Below is a small trained network, with its code and all its weights. Each question gives an input and a class and asks what happens when units are switched off, that is, made to give their printed mean instead of their output.

import numpy as np


def w(rows, s, z=0):
    codes = np.array(rows[::2]) - 128.0
    scale = np.full(codes.shape[1], s)
    scale[-1] = z or s
    return codes * scale


def f(y):
    return y / 2 * (1 + np.tanh(0.7978845608 * (y + 0.044715 * y**3)))


def log_softmax(a):
    a = a - a.max(-1, keepdims=True)
    return a - np.log(np.exp(a).sum(-1, keepdims=True))


def net(x, mask):
    res = np.array(x, float).reshape(1, 4) / 4 @ E
    y = f(res @ A[0][:, :-1].T + A[0][:, -1])
    res = res + np.where(mask, y, B[0][:, -1]) @ B[0][:, :-1]
    return log_softmax(res[-1] @ U[:, :-1].T + U[:, -1])


A, B = {}, {}
E = w([
[143,69,127,253,172,190,136,180,2,131,81],'x0',
[122,129,132,138,190,241,136,168,207,41,141],'x1',
[215,115,140,155,28,134,130,93,110,33,116],'x2',
[124,209,132,160,177,42,124,129,68,49,194],'x3',
],0.0087)
A[0] = w([
[98,128,135,126,253,115,133,152,123,216,132,70],'N1',
[131,127,129,114,106,86,143,109,184,141,133,27],'N2',
[132,143,150,97,122,102,126,136,159,117,141,107],'N3',
[135,84,133,132,95,217,131,134,159,194,108,176],'N4',
[125,148,135,129,173,73,138,127,100,84,145,15],'N5',
[114,106,123,141,137,148,128,125,85,113,113,24],'N6',
[119,110,134,151,161,182,132,134,78,121,125,88],'N7',
[135,109,128,193,155,177,126,142,25,145,113,128],'N8',
[129,128,121,129,93,71,124,121,95,162,139,186],'N9',
[164,100,133,153,2,157,126,119,90,25,123,71],'N10',
[130,102,132,120,79,189,131,127,154,187,111,1],'N11',
[128,125,135,128,160,173,132,131,156,87,124,28],'N12',
[105,142,131,131,180,128,132,130,139,176,140,23],'N13',
[127,137,127,127,80,55,126,124,46,199,121,35],'N14',
[137,112,129,162,119,120,130,135,64,160,119,88],'N15',
[126,159,123,128,141,91,124,125,117,90,139,48],'N16',
[124,156,135,149,211,77,129,136,88,53,151,183],'N17',
[130,102,131,120,75,107,131,122,103,188,114,84],'N18',
[129,138,127,111,165,150,120,127,126,174,135,100],'N19',
[108,118,118,125,183,140,118,110,141,159,141,161],'N20',
[121,136,121,138,210,225,125,143,182,32,140,96],'N21',
[121,167,126,99,99,78,127,119,208,122,148,152],'N22',
[141,130,132,140,61,136,134,126,120,96,132,13],'N23',
[108,125,125,103,107,107,122,132,162,109,136,27],'N24',
[143,111,135,154,143,142,138,138,109,139,132,30],'N25',
],0.016,0.0076)
B[0] = w([
[125,172,102,121,114,17,137,131,136,90,107,227],'N1',
[135,129,107,87,137,153,82,133,186,134,137,161],'N2',
[135,115,135,93,113,150,115,136,146,137,114,158],'N3',
[109,116,104,165,126,166,121,126,25,138,131,235],'N4',
[132,148,69,180,129,170,44,130,153,123,140,161],'N5',
[137,148,120,106,127,149,60,138,207,116,150,148],'N6',
[139,122,123,78,141,158,115,125,162,144,134,187],'N7',
[121,117,132,24,117,159,137,122,140,143,120,249],'N8',
[119,106,181,166,134,142,182,135,131,127,131,192],'N9',
[123,171,98,114,123,4,147,129,117,98,103,227],'N10',
[131,152,71,187,126,192,39,135,146,115,145,174],'N11',
[157,136,137,175,142,134,99,118,209,121,150,160],'N12',
[156,159,89,138,124,82,88,132,187,96,138,158],'N13',
[145,112,187,201,139,138,141,123,191,130,144,201],'N14',
[133,114,139,96,142,152,126,134,166,143,140,181],'N15',
[125,142,81,160,122,170,73,133,159,129,133,148],'N16',
[116,114,95,168,120,179,109,126,27,141,126,220],'N17',
[132,126,142,185,139,146,126,128,154,123,143,172],'N18',
[137,153,119,117,124,107,122,127,132,111,128,156],'N19',
[141,132,122,116,116,80,144,117,113,112,108,176],'N20',
[132,101,212,191,135,133,171,130,195,143,144,241],'N21',
[124,109,136,34,138,148,150,123,117,146,120,211],'N22',
[145,173,85,141,132,93,71,136,193,102,137,148],'N23',
[137,153,110,104,135,152,84,136,188,138,144,145],'N24',
[148,152,99,114,140,146,64,126,197,131,148,143],'N25',
],0.03,0.018)
U = w([
[166,124,184,173,159,124,152,138,166,125,160,132],'0',
[152,134,120,35,141,150,113,141,150,151,131,111],'1',
[156,196,100,125,115,52,132,144,125,73,107,83],'2',
[130,148,75,172,123,167,77,148,84,125,145,75],'3',
[90,83,186,99,121,103,253,121,3,146,88,254],'4',
],0.014,0.0065)

Each question gives the input, the list of numbers given to net, and the class t.
The units are the neurons (one row each of A and B). Each row of codes is followed by its name. A weight is (code - 128) times the scale printed after its matrix; where a second scale follows, it is the last column's (A, B and U).
mask holds one flag per neuron, in row order. A switched-off neuron (its flag False) gives its mean, the last column of its row in B, instead of its output. The means were averaged over made-up inputs and are rounded, as every weight is.
A unit's drop is (log p(t) with every unit on - log p(t) with that unit switched off) / (log p(t) with every unit on - log p(t) with every unit switched off).
The circuit of an input: a set's keep is (log p(t) with only the set's units on - log p(t) with every unit switched off) / (log p(t) with every unit on - log p(t) with every unit switched off). Starting from the 12 units with the biggest drops (on a tie, the unit counted first), units are removed one at a time, each time the one whose removal leaves the highest keep (on an exact tie, the one counted first), for as long as the keep stays at least 0.8.
units of the circuit, in order: the units of the circuit, biggest drop first
k most important neurons: the k neurons with the biggest drops, biggest first
drop when u is switched off: that unit's drop, to one decimal
input [3,-3,4,-5], class 3: units of the circuit, in order => N4
input [4,-1,-6,7], class 3: 2 most important neurons => N17, N10
input [-8,8,1,1], class 0: 2 most important neurons => N21, N8
input [5,-4,4,3], class 1: 2 most important neurons => N8, N21
input [8,7,-6,1], class 1: 4 most important neurons => N8, N7, N14, N9
input [7,5,-8,-2], class 2: 4 most important neurons => N1, N22, N20, N13
input [-8,6,3,8], class 1: 3 most important neurons => N22, N4, N3
input [-5,2,-6,-1], class 2: 2 most important neurons => N8, N1
input [7,-4,7,5], class 1: 4 most important neurons => N8, N15, N1, N7
input [-7,4,-8,2], class 2: 4 most important neurons => N1, N8, N13, N20
input [7,-6,3,7], class 1: 2 most important neurons => N8, N15
input [1,5,-6,0], class 2: 4 most important neurons => N1, N14, N20, N9
input [6,-3,3,-7], class 3: 4 most important neurons => N4, N11, N22, N18
input [-5,8,0,-6], class 0: units of the circuit, in order => N21
input [5,0,7,8], class 3: 3 most important neurons => N17, N1, N5
input [-2,-6,1,6], class 0: 2 most important neurons => N14, N9
input [-7,-7,-1,2], class 0: 2 most important neurons => N14, N9
input [0,-8,-3,-5], class 0: drop when N10 is switched off => 0.0
input [4,-3,6,-2], class 2: drop when N10 is switched off => 9.1
input [6,4,-2,-3], class 1: units of the circuit, in order => N8
input [-4,6,-4,-1], class 0: drop when N21 is switched off => 2.2
input [1,2,5,8], class 3: drop when N17 is switched off => 1.7
